Below is a small trained network, with its code and all its weights. Each question gives an input and a target symbol and asks what happens when units are switched off, that is, made to give their printed mean instead of their output.

import numpy as np


def w(rows, s, z=0):
    codes = np.array(rows[::2]) - 128.0
    scale = np.full(codes.shape[1], s)
    scale[-1] = z or s
    return codes * scale


def norm(h):
    return h / np.sqrt((h * h).mean(-1, keepdims=True) + 1e-5)


def f(y):
    return np.maximum(y, 0)


def softmax(a):
    e = np.exp(a - a.max(-1, keepdims=True))
    return e / e.sum(-1, keepdims=True)


def log_softmax(a):
    a = a - a.max(-1, keepdims=True)
    return a - np.log(np.exp(a).sum(-1, keepdims=True))


def net(x, mask):
    ids = ['βγζημφω'.index(c) for c in x.split()]
    T = len(ids)
    res = E[ids] + P[:T]
    r = norm(res)
    for j in range(3):
        rows = slice(3 * j, 3 * j + 3)
        q, k, v = (r @ M[0][rows].T for M in (Q, K, V))
        z = softmax(np.where(np.tri(T) > 0, q @ k.T / 3**0.5, -1e9)) @ v
        o = O[0][rows]
        res = res + np.where(mask[j], z, o[:, -1]) @ o[:, :-1]
    y = f(norm(res) @ A[0][:, :-1].T + A[0][:, -1])
    res = res + np.where(mask[3:11], y, B[0][:, -1]) @ B[0][:, :-1]
    return log_softmax(norm(res)[-1] @ U[:, :-1].T + U[:, -1])


Q, K, V, O, A, B = {}, {}, {}, {}, {}, {}
E = w([
[209,254,103,56],'β',
[138,193,62,97],'γ',
[171,230,75,54],'ζ',
[193,219,109,15],'η',
[110,116,87,101],'μ',
[140,247,84,200],'φ',
[42,151,107,181],'ω',
],0.0054)
P = w([
[140,85,130,160],'0',
[108,131,5,72],'1',
[134,165,129,22],'2',
[167,151,236,200],'3',
[114,146,50,106],'4',
[110,156,140,26],'5',
[144,167,229,171],'6',
[110,140,73,121],'7',
[110,160,135,22],'8',
[126,147,198,161],'9',
[106,136,92,137],'10',
[87,139,111,54],'11',
[132,114,181,157],'12',
[120,131,75,117],'13',
],0.02)
Q[0] = w([
[50,200,149,192],'H1',
[159,71,91,153],'H1',
[183,75,117,180],'H1',
[123,161,136,63],'H2',
[173,170,86,167],'H2',
[83,140,218,87],'H2',
[135,113,155,188],'H3',
[87,195,238,136],'H3',
[136,87,3,136],'H3',
],0.016)
K[0] = w([
[84,228,164,184],'H1',
[185,111,180,78],'H1',
[194,86,179,121],'H1',
[53,159,147,208],'H2',
[251,31,61,184],'H2',
[81,253,127,124],'H2',
[124,74,191,148],'H3',
[71,209,227,84],'H3',
[125,35,16,183],'H3',
],0.014)
V[0] = w([
[155,125,136,53],'H1',
[44,169,169,139],'H1',
[88,71,79,178],'H1',
[8,34,152,129],'H2',
[19,152,78,191],'H2',
[140,197,68,188],'H2',
[11,185,190,89],'H3',
[99,125,89,124],'H3',
[104,120,91,170],'H3',
],0.012)
O[0] = w([
[79,128,105,152,118],'H1',
[141,126,100,52,112],'H1',
[127,116,196,142,143],'H1',
[81,70,140,75,3],'H2',
[22,108,112,176,72],'H2',
[89,177,103,250,193],'H2',
[101,84,32,158,71],'H3',
[141,162,89,72,126],'H3',
[157,185,142,121,122],'H3',
],0.011,0.0048)
A[0] = w([
[16,123,95,129,107],'N1',
[208,112,171,177,79],'N2',
[165,35,119,252,254],'N3',
[74,164,135,117,96],'N4',
[24,81,118,102,11],'N5',
[133,162,125,181,189],'N6',
[150,104,128,73,102],'N7',
[170,150,193,143,164],'N8',
],0.02,0.0072)
B[0] = w([
[107,181,183,219,198],'N1',
[75,71,187,227,196],'N2',
[246,20,60,41,249],'N3',
[123,83,83,94,173],'N4',
[141,253,200,238,162],'N5',
[99,47,100,101,230],'N6',
[61,183,228,61,144],'N7',
[105,23,82,150,216],'N8',
],0.012)
U = w([
[150,79,193,192,172],'β',
[69,77,91,102,133],'γ',
[195,174,39,171,149],'ζ',
[217,194,122,92,184],'η',
[87,166,192,58,125],'μ',
[29,152,3,213,1],'φ',
[130,210,176,209,207],'ω',
],0.015,0.0071)

Each question gives the input, a string of symbols that net reads in full, and the target symbol t.
The units are the heads (3 rows each of Q, K, V and O) and the neurons (one row each of A and B). Each row of codes is followed by its name. A weight is (code - 128) times the scale printed after its matrix; where a second scale follows, it is the last column's (O, A, B and U).
mask holds one flag per unit, heads first, then neurons. A switched-off unit (its flag False) gives its mean, the last column of its rows in O or B, instead of its output. The means were averaged over made-up inputs and are rounded, as every weight is.
A unit's drop is (log p(t) with every unit on - log p(t) with that unit switched off) / (log p(t) with every unit on - log p(t) with every unit switched off).
The circuit of an input: a set's keep is (log p(t) with only the set's units on - log p(t) with every unit switched off) / (log p(t) with every unit on - log p(t) with every unit switched off). Starting from all 11 units, units are removed one at a time, each time the one whose removal leaves the highest keep (on an exact tie, the one counted first), for as long as the keep stays at least 0.8.
units of the circuit, in order: the units of the circuit, biggest drop first
most important unit: the unit with the biggest drop
k most important neurons: the k neurons with the biggest drops, biggest first
which heads matter: for each layer, one digit per head in row order, 1 if its drop is at least 0.15 and else 0, layers parted by /
input γ φ γ β γ ζ, target ζ: 2 most important neurons -> [N2 N8]
input φ μ φ μ φ ζ φ φ μ η μ η ζ η, target φ: units of the circuit, in order -> [N3]
input φ φ β γ γ γ φ φ γ, target φ: units of the circuit, in order -> [N3 H3]
input μ ζ γ ω ζ μ φ μ φ, target φ: units of the circuit, in order -> [H3 N3]
input φ ζ φ ω ω ω γ γ ζ ω φ μ, target ω: which heads matter -> 010
input η ω ζ γ γ ω ζ φ ω ζ φ μ β μ, target η: units of the circuit, in order -> [H2 H3]
input ω φ ζ η γ ω ζ φ ω ω β ζ β, target γ: which heads matter -> 000
input ω μ γ η ω ω ζ ω μ γ γ, target ω: units of the circuit, in order -> [H2 N5]
input φ φ μ, target φ: units of the circuit, in order -> [H2 N3]
input μ η β γ γ η μ β γ ζ ω μ, target ω: which heads matter -> 010
input ζ φ μ γ μ, target β: units of the circuit, in order -> [H3 N8]
input ω ω φ, target ω: units of the circuit, in order -> [H2 N5]
input μ γ ζ γ ζ γ, target ζ: units of the circuit, in order -> [H3 N6]
input η β ω γ ω ζ ω γ ω ω φ, target η: most important unit -> H1
input μ ζ ω ω ζ, target μ: which heads matter -> 011
input μ ζ ω ω μ φ μ η φ γ η φ ζ β, target μ: 2 most important neurons -> [N3 N7]
input ζ γ ζ φ φ ζ, target φ: units of the circuit, in order -> [N3 H3]
input β ω η μ γ φ η φ γ γ φ γ ζ μ, target ζ: which heads matter -> 011
input η ω ζ γ ω μ φ ζ β μ γ γ, target μ: which heads matter -> 101
input γ μ γ ω η β, target ω: which heads matter -> 101
input γ η η β γ η η γ ζ, target η: units of the circuit, in order -> [N6]
input η ζ ζ μ μ ω ζ γ β μ μ, target η: which heads matter -> 010
input γ ω γ μ ω γ μ, target γ: which heads matter -> 001
input η η η γ η ω, target ω: which heads matter -> 001
input γ ω ω η γ γ ζ η φ μ φ η, target φ: which heads matter -> 010
input η ω φ ω μ γ, target ω: which heads matter -> 001
input φ η η ζ γ, target φ: 2 most important neurons -> [N3 N6]
input η η η μ φ, target η: most important unit -> H2
